Below is a small trained network, with its code and all its weights. Each question gives an input and a class and asks what happens when units are switched off, that is, made to give their printed mean instead of their output.

import numpy as np


def w(rows, s, z=0):
    codes = np.array(rows[::2]) - 128.0
    scale = np.full(codes.shape[1], s)
    scale[-1] = z or s
    return codes * scale


def norm(h):
    return h / np.sqrt((h * h).mean(-1, keepdims=True) + 1e-5)


def f(y):
    return np.maximum(y, 0)


def log_softmax(a):
    a = a - a.max(-1, keepdims=True)
    return a - np.log(np.exp(a).sum(-1, keepdims=True))


def net(x, mask):
    res = np.array(x, float).reshape(1, 8) / 4 @ E
    u = 0
    for l in range(2):
        y = f(norm(res) @ A[l][:, :-1].T + A[l][:, -1])
        res = res + np.where(mask[u : u + 8], y, B[l][:, -1]) @ B[l][:, :-1]
        u += 8
    return log_softmax(norm(res)[-1] @ U[:, :-1].T + U[:, -1])


A, B = {}, {}
E = w([
[45,189,132,155,154,81,228,128],'x0',
[194,112,114,58,104,164,130,130],'x1',
[127,74,34,131,59,95,100,129],'x2',
[210,137,3,170,130,61,219,149],'x3',
[127,122,132,72,211,138,228,186],'x4',
[171,76,135,193,86,141,88,47],'x5',
[152,128,117,182,108,116,124,98],'x6',
[125,104,130,159,58,126,106,63],'x7',
],0.0032)
A[0] = w([
[172,142,94,206,160,88,196,87,141],'0.n0',
[120,242,140,224,105,113,126,67,189],'0.n1',
[217,142,158,47,152,254,59,128,111],'0.n2',
[116,159,18,254,54,29,159,63,109],'0.n3',
[192,145,191,73,165,175,213,115,71],'0.n4',
[203,160,110,114,207,151,139,174,4],'0.n5',
[82,230,203,200,181,115,156,163,35],'0.n6',
[232,44,32,117,25,130,74,115,124],'0.n7',
],0.0036,0.0017)
B[0] = w([
[126,47,97,124,102,112,175,127,195],'0.n0',
[93,48,90,131,132,91,136,94,203],'0.n1',
[188,143,87,122,78,74,164,153,201],'0.n2',
[190,52,44,2,44,169,86,134,245],'0.n3',
[178,137,63,168,158,146,179,182,163],'0.n4',
[161,48,65,109,144,59,174,122,152],'0.n5',
[137,27,160,108,53,119,59,84,178],'0.n6',
[162,101,175,60,36,195,23,67,253],'0.n7',
],0.0051,0.0043)
A[1] = w([
[234,178,234,53,150,184,93,147,128],'1.n0',
[17,135,210,27,123,117,139,175,103],'1.n1',
[235,90,89,216,151,115,111,29,145],'1.n2',
[199,171,148,255,57,199,80,54,124],'1.n3',
[148,179,117,24,126,247,56,169,159],'1.n4',
[7,106,219,172,179,143,85,95,102],'1.n5',
[153,213,40,182,188,163,57,115,1],'1.n6',
[107,21,65,75,140,133,162,119,172],'1.n7',
],0.0043)
B[1] = w([
[173,27,4,44,35,129,128,55,183],'1.n0',
[48,158,174,229,79,123,26,114,172],'1.n1',
[92,142,249,87,73,187,104,133,207],'1.n2',
[160,155,176,5,219,97,201,177,196],'1.n3',
[108,37,92,140,42,69,94,52,213],'1.n4',
[94,233,215,206,189,38,149,155,173],'1.n5',
[130,40,182,53,68,23,113,231,128],'1.n6',
[167,168,229,101,146,141,132,126,255],'1.n7',
],0.0047,0.0056)
U = w([
[183,211,79,207,223,211,122,58,1],'0',
[198,159,42,35,209,68,253,220,147],'1',
[169,39,49,49,13,89,48,50,232],'2',
[26,224,221,206,191,55,84,124,205],'3',
],0.0064,0.0045)

Each question gives the input, the list of numbers given to net, and the class t.
The units are the neurons (one row each of A and B). Each row of codes is followed by its name. A weight is (code - 128) times the scale printed after its matrix; where a second scale follows, it is the last column's (A, B and U).
mask holds one flag per neuron, layer by layer. A switched-off neuron (its flag False) gives its mean, the last column of its row in B, instead of its output. The means were averaged over made-up inputs and are rounded, as every weight is.
A unit's drop is (log p(t) with every unit on - log p(t) with that unit switched off) / (log p(t) with every unit on - log p(t) with every unit switched off).
The circuit of an input: a set's keep is (log p(t) with only the set's units on - log p(t) with every unit switched off) / (log p(t) with every unit on - log p(t) with every unit switched off). Starting from the 12 units with the biggest drops (on a tie, the unit counted first), units are removed one at a time, each time the one whose removal leaves the highest keep (on an exact tie, the one counted first), for as long as the keep stays at least 0.8.
units of the circuit, in order: the units of the circuit, biggest drop first
k most important neurons: the k neurons with the biggest drops, biggest first
top k neurons in layer l: the k neurons of layer l with the biggest drops, biggest first
drop when u is switched off: that unit's drop, to one decimal
input [-2,-3,1,-6,-5,-3,-1,-3], class 3: units of the circuit, in order => (0.n3, 1.n5)
input [-7,-8,5,4,4,-5,-8,-3], class 1: units of the circuit, in order => (0.n7, 0.n3)
input [2,-5,-7,0,6,3,-8,-3], class 3: units of the circuit, in order => (1.n1)
input [-6,-6,-7,-2,5,7,2,8], class 3: units of the circuit, in order => (0.n3, 0.n7, 1.n5)
input [-4,-4,5,0,2,-7,-5,-5], class 3: units of the circuit, in order => (0.n3, 1.n1, 1.n0)
input [4,1,-3,-8,1,7,2,0], class 3: units of the circuit, in order => (0.n3, 1.n5)
input [0,-4,-8,0,2,-2,8,8], class 3: top 3 neurons in layer 1 => (1.n0, 1.n4, 1.n5)
input [4,-1,2,-7,8,-1,-5,-6], class 3: 3 most important neurons => (0.n3, 1.n1, 0.n7)
input [8,2,1,-1,2,5,3,-7], class 1: 4 most important neurons => (0.n7, 1.n4, 1.n1, 1.n0)
input [-8,-1,0,4,6,-7,0,1], class 1: drop when 0.n7 is switched off => 0.3
input [3,-7,3,-3,7,4,-3,-5], class 3: drop when 1.n1 is switched off => 0.0
input [2,-7,-4,-6,-3,0,7,5], class 3: drop when 1.n5 is switched off => 0.1
